[[113 127]
 [115 133]
 [103 137]
 [102 132]]
:
[113 133]

[[118 111 111]
 [154 106 115]
 [100 142 126]
 [122 128 128]]
:
[118 106 126]

[[125 130 142]
 [104 132 141]
 [124 126 138]
 [128 129 133]
 [148 134 136]]
:
[125 132 138]

[[136 142 128 126]
 [116 130 130 138]
 [108 111 130 142]
 [105 119 132 139]]
:
[136 130 130 139]

[[123 120 134 118 141]
 [127 134 117 141 137]
 [133 140 118 151 114]
 [134 138 141 122 133]]
:
[123 134 118 122]

[[127 127 132 126 130]
 [126 126 134 124 132]
 [100 123 133 137 129]
 [125 125 143 119 137]]
:
[127 126 133 119]
---
[[137 137 130 135 120 138 132 127 140]
 [137 133 135 127 119 127 125 133 127]
 [121 116 130 116 139 104 124 129 120]
 [115 116 115 130 136 121 128 121 114]
 [131 130 125 134 118 133 125 128 117]
 [128 125 127 128 126 123 130 125 127]
 [125 124 131 121 138 116 129 128 133]
 [133 129 131 127 120 121 120 132 119]]
:
[[137 137 121 115 131 128 125 133]
 [137 133 116 116 130 125 124 129]
 [130 135 130 115 125 127 131 131]
 [135 127 116 130 134 128 121 127]
 [120 119 139 136 118 126 138 120]
 [138 127 104 121 133 123 116 121]
 [132 125 124 128 125 130 129 120]
 [127 133 129 121 128 125 128 132]
 [140 127 120 114 117 127 133 119]]

[[128 112 156 117]
 [137 134 111 143]
 [141 121 139 124]
 [121 114 144 118]
 [124 109 146 130]
 [127 141 134 131]
 [111 133 133 127]
 [138 126 149 130]]
:
[[128 137 141 121 124 127 111 138]
 [112 134 121 114 109 141 133 126]
 [156 111 139 144 146 134 133 149]
 [117 143 124 118 130 131 127 130]]

[[111 145 130 145 119 115 127 122 122 124 127]
 [116 114 129 105 125 118 110 115 111 110 128]
 [115 133 113 126 113 111 112 109 114 109 135]]
:
[[111 116 115]
 [145 114 133]
 [130 129 113]
 [145 105 126]
 [119 125 113]
 [115 118 111]
 [127 110 112]
 [122 115 109]
 [122 111 114]
 [124 110 109]
 [127 128 135]]

[[148 153 135 144 144 143 144 138 113 150]
 [121 109 124 114 117 120 123 131 151 110]
 [116 120 109 122 119 111 110 111 124 118]
 [113 116 112 104 113 108 111 111 136 116]
 [109 125 122 121 132 122 119 125 139 141]]
:
[[148 121 116 113 109]
 [153 109 120 116 125]
 [135 124 109 112 122]
 [144 114 122 104 121]
 [144 117 119 113 132]
 [143 120 111 108 122]
 [144 123 110 111 119]
 [138 131 111 111 125]
 [113 151 124 136 139]
 [150 110 118 116 141]]

[[110 107 112 129 154 122 118 116 142 137]
 [143 130 127 146 125 130 144 123 136 134]
 [111 112 109 113 124 113 115 111 150 146]
 [125 120 118 131 114 117 135 111 152 150]
 [118 122 127 114 130 120 117 127 132 129]
 [148 137 128 148 121 134 147 127 130 131]]
:
[[110 143 111 125 118 148]
 [107 130 112 120 122 137]
 [112 127 109 118 127 128]
 [129 146 113 131 114 148]
 [154 125 124 114 130 121]
 [122 130 113 117 120 134]
 [118 144 115 135 117 147]
 [116 123 111 111 127 127]
 [142 136 150 152 132 130]
 [137 134 146 150 129 131]]

[[124 132 146 117 121 148 142]
 [145 111 131 116 109 114 144]
 [126 131 130 122 119 130 126]
 [129 101 121 138 125 137 111]
 [138 131 154 112 108 136 154]
 [112 143 124 132 150 134 108]
 [134 124 128 119 113 107 119]
 [115 133 129 134 123 114 122]
 [129 141 124 131 132 126 117]]
:
[[124 145 126 129 138 112 134 115 129]
 [132 111 131 101 131 143 124 133 141]
 [146 131 130 121 154 124 128 129 124]
 [117 116 122 138 112 132 119 134 131]
 [121 109 119 125 108 150 113 123 132]
 [148 114 130 137 136 134 107 114 126]
 [142 144 126 111 154 108 119 122 117]]

[[122 130 111]
 [119 132 103]]
:
[[122 119]
 [130 132]
 [111 103]]

[[116 149 148]
 [142 144 149]
 [125 148 146]
 [116 133 148]
 [155 142 141]
 [100 114 136]
 [134 106 117]
 [125 111 110]]
:
[[116 142 125 116 155 100 134 125]
 [149 144 148 133 142 114 106 111]
 [148 149 146 148 141 136 117 110]]
---
[[127 127 111 117 130]
 [126 129 115 104 131]
 [128 126 123 133 128]
 [105 125 126 124 129]]
:
[[126 129 115]
 [128 126 123]]

[[151 129 152 141]
 [135 109 131 102]
 [127 120 113 118]
 [114 114 138 151]
 [107 140 120 107]]
:
[[135 109 131]
 [127 120 113]]

[[137 127 122]
 [123 135 106]
 [134 120 112]
 [132 120 128]]
:
[[123 135 106]
 [134 120 112]]

[[110 127 130]
 [125 112 129]
 [120 119 152]
 [100 136 118]]
:
[[125 112 129]
 [120 119 152]]

[[144 130 121 146]
 [132 153 142 124]
 [137 127 126 136]
 [126 139 132 125]
 [119 113 123 125]]
:
[[132 153 142]
 [137 127 126]]

[[101 143 126 136]
 [137 148 116 107]
 [101 138 124 104]
 [140 139 121 102]]
:
[[137 148 116]
 [101 138 124]]
